B = [-0.15, -0.01, -0.01, -0.14, -0.23, 0.20, -0.17, 0.04, 0.05, 0.02, -0.12, -0.15, -0.05, 0.01, -0.03, -0.10]
The entry just left of -0.03 -> 0.01
Give the second entry from the end.
A: -0.03
The entry just right of -0.14 -> -0.23
The entry just left of -0.12: 0.02
Give the second entry from the left.
A: -0.01
The 1st entry is -0.15
Give the third entry from the left.
A: -0.01
Give the entry just left of -0.23.
A: -0.14
The last entry: -0.10

W =
[[-11   1  22  35 -13   5  31  -6 -17   5  -4  -2]
 [ 16  -9  18  38 -48  15 -16   7 -23  -1  -1 -13]
 [ -3  14  51  13 -39  15   9  -7 -37   8 -19 -14]
 [-22  -5  47  16 -40  15   5 -10 -41  12  -6  -5]
 [  5  12  49  15 -46  18   3  -4 -37   8 -20 -18]
 [ 37  -5 -29  74  -6  -2  10  18  20 -13   4  -4]]
Counting starts at 1.
Find the entry just right of -10.
-41
The entry in row 1 and column 1 -> -11
The entry directly above the smallest entry: -13
The entry directly below -10: -4
Find the bottom-left entry.
37
Find the entry in row 2 and column 1.
16
Find the entry in row 1 and column 2.
1
The entry at row 1, column 3: 22
The entry just left of the largest entry: -29
The entry directly above -40 is -39
Find the bottom entry of the column that holds the smallest entry.
-6
Find the entry at row 2, column 3.
18
Find the bottom-right entry.
-4
Find the maximum.
74
The top-right entry -> -2
Find the entry directly above -10.
-7
The entry directly above 3: 5
Find the minimum.
-48
Find the entry directly above the largest entry.
15
Find the entry directly below 35.
38
The entry in row 3 and column 1 -> -3
The entry just right of the smallest entry -> 15
Find the entry directly above 49.
47
The entry just left of -18: -20
The entry just right of 10 -> 18
Find the entry just right of 22.
35

Questions about the matrix below.
1) Report the 5th entry in reading order.
2) Report the bottom-left entry.
3) Report the third-last entry, reading row by row.
4) Report the top-right entry.
5) Report the second smallest entry.
6) Report the top-left entry.
7) Report the bottom entry of the column that holds the largest entry.
8) Report the entry directly above the largest entry.
array([[-0.176, -0.024,  0.063, -0.080, -0.136,  0.088, -0.007, -0.052],
       [-0.186, -0.030,  0.023, -0.086, -0.105,  0.126, -0.006, -0.045],
       [-0.218, -0.047,  0.110, -0.076,  0.054,  0.033, -0.064, -0.002],
       [-0.209, -0.042,  0.079, -0.086, -0.035,  0.088, -0.032, -0.012],
       [-0.203, -0.040,  0.116, -0.072, -0.019,  0.037, -0.052, -0.026],
       [-0.192, -0.032,  0.048, -0.083, -0.076,  0.107, -0.018, -0.037],
       [-0.189, -0.037,  0.058, -0.081, -0.101,  0.095, -0.023, -0.046],
       [-0.230, -0.076,  0.165, -0.070,  0.126, -0.033, -0.115,  0.016]])
1) -0.136
2) -0.230
3) -0.033
4) -0.052
5) -0.218
6) -0.176
7) 0.165
8) 0.058

Read these off the row that follows.
1) What is the first entry from the left?
2) What is the 3rd entry from the left?
3) What is the entry just left of 4?
4) What is the last entry?
5) What is the third entry from the right?
[ 34 -20 -41 -32   1  -3 -35   4 -28  43  -3 -73]
1) 34
2) -41
3) -35
4) -73
5) 43

Questions about the row below.
1) Read off the entry just left of 4.
2) Read off the entry just left of 79.
3) Read off the second entry from the left.
[76 79 11 71  4]
1) 71
2) 76
3) 79
